Here is a tiny trained network, its code and every weight. The questions are about switching its units off for an input and a class, where a switched-off unit gives its printed mean instead of its output.

import numpy as np


def w(rows, s, z=0):
    codes = np.array(rows[::2]) - 128.0
    scale = np.full(codes.shape[1], s)
    scale[-1] = z or s
    return codes * scale


def f(y):
    return y / 2 * (1 + np.tanh(0.7978845608 * (y + 0.044715 * y**3)))


def log_softmax(a):
    a = a - a.max(-1, keepdims=True)
    return a - np.log(np.exp(a).sum(-1, keepdims=True))


def net(x, mask):
    res = np.array(x, float).reshape(1, 4) / 4 @ E
    y = f(res @ A[0][:, :-1].T + A[0][:, -1])
    res = res + np.where(mask, y, B[0][:, -1]) @ B[0][:, :-1]
    return log_softmax(res[-1] @ U[:, :-1].T + U[:, -1])


A, B = {}, {}
E = w([
[233,164,79,159,210],'x0',
[96,136,171,254,120],'x1',
[75,184,22,119,111],'x2',
[63,82,108,152,226],'x3',
],0.0075)
A[0] = w([
[168,196,148,156,38,103],'N0',
[197,158,98,158,178,86],'N1',
[65,95,130,159,196,231],'N2',
[161,84,210,129,155,48],'N3',
[113,109,127,124,111,17],'N4',
[62,89,159,99,90,117],'N5',
[95,152,137,248,125,4],'N6',
[85,117,125,141,181,24],'N7',
[130,106,112,50,162,42],'N8',
[73,207,54,152,115,122],'N9',
[79,114,146,119,97,26],'N10',
],0.017,0.0036)
B[0] = w([
[244,78,103,122,217,224],'N0',
[23,164,108,197,159,228],'N1',
[227,82,177,126,205,255],'N2',
[139,110,147,228,11,200],'N3',
[109,114,47,136,125,126],'N4',
[100,204,145,206,161,228],'N5',
[158,233,108,26,67,231],'N6',
[174,81,4,142,135,170],'N7',
[237,201,97,82,65,181],'N8',
[144,92,206,224,46,241],'N9',
[47,107,17,142,145,175],'N10',
],0.02,0.0091)
U = w([
[143,57,168,178,9,229],'0',
[82,209,84,195,187,91],'1',
[182,213,107,52,64,255],'2',
[205,60,104,133,180,22],'3',
[149,115,240,126,133,250],'4',
[108,82,168,74,68,9],'5',
],0.011,0.0046)

Each question gives the input, the list of numbers given to net, and the class t.
The units are the neurons (one row each of A and B). Each row of codes is followed by its name. A weight is (code - 128) times the scale printed after its matrix; where a second scale follows, it is the last column's (A, B and U).
mask holds one flag per neuron, in row order. A switched-off neuron (its flag False) gives its mean, the last column of its row in B, instead of its output. The means were averaged over made-up inputs and are rounded, as every weight is.
A unit's drop is (log p(t) with every unit on - log p(t) with that unit switched off) / (log p(t) with every unit on - log p(t) with every unit switched off).
most important unit: the unit with the biggest drop
top k neurons: the k neurons with the biggest drops, biggest first
drop when u is switched off: that unit's drop, to one decimal
input [5,5,-4,-3], class 1: most important unit => N1
input [8,-4,-7,2], class 1: top 2 neurons => N1, N9
input [3,-4,1,4], class 2: top 3 neurons => N8, N0, N5
input [5,6,2,2], class 2: top 3 neurons => N6, N5, N10
input [4,6,-5,2], class 2: top 2 neurons => N6, N9
input [-5,-6,-4,6], class 2: top 3 neurons => N8, N0, N1
input [-2,-1,5,7], class 3: top 3 neurons => N2, N7, N3
input [6,-4,-7,-7], class 0: top 3 neurons => N3, N2, N5
input [7,-5,7,6], class 0: top 2 neurons => N9, N5
input [-3,6,2,8], class 3: top 3 neurons => N2, N7, N8
input [0,-2,2,2], class 4: top 3 neurons => N6, N3, N0
input [2,6,4,-1], class 2: top 2 neurons => N6, N3
input [7,-7,2,4], class 1: top 2 neurons => N1, N6
input [4,5,-8,1], class 0: most important unit => N3
input [5,2,0,7], class 3: top 3 neurons => N2, N5, N7
input [-2,-3,5,0], class 0: top 2 neurons => N9, N6
input [-6,8,5,5], class 2: drop when N6 is switched off => 2.6
input [-3,6,4,6], class 2: drop when N0 is switched off => 0.5
input [-1,-4,5,-8], class 3: drop when N0 is switched off => 1.5
input [-4,-8,-3,4], class 2: most important unit => N8
input [4,-8,-5,1], class 2: drop when N7 is switched off => 0.0
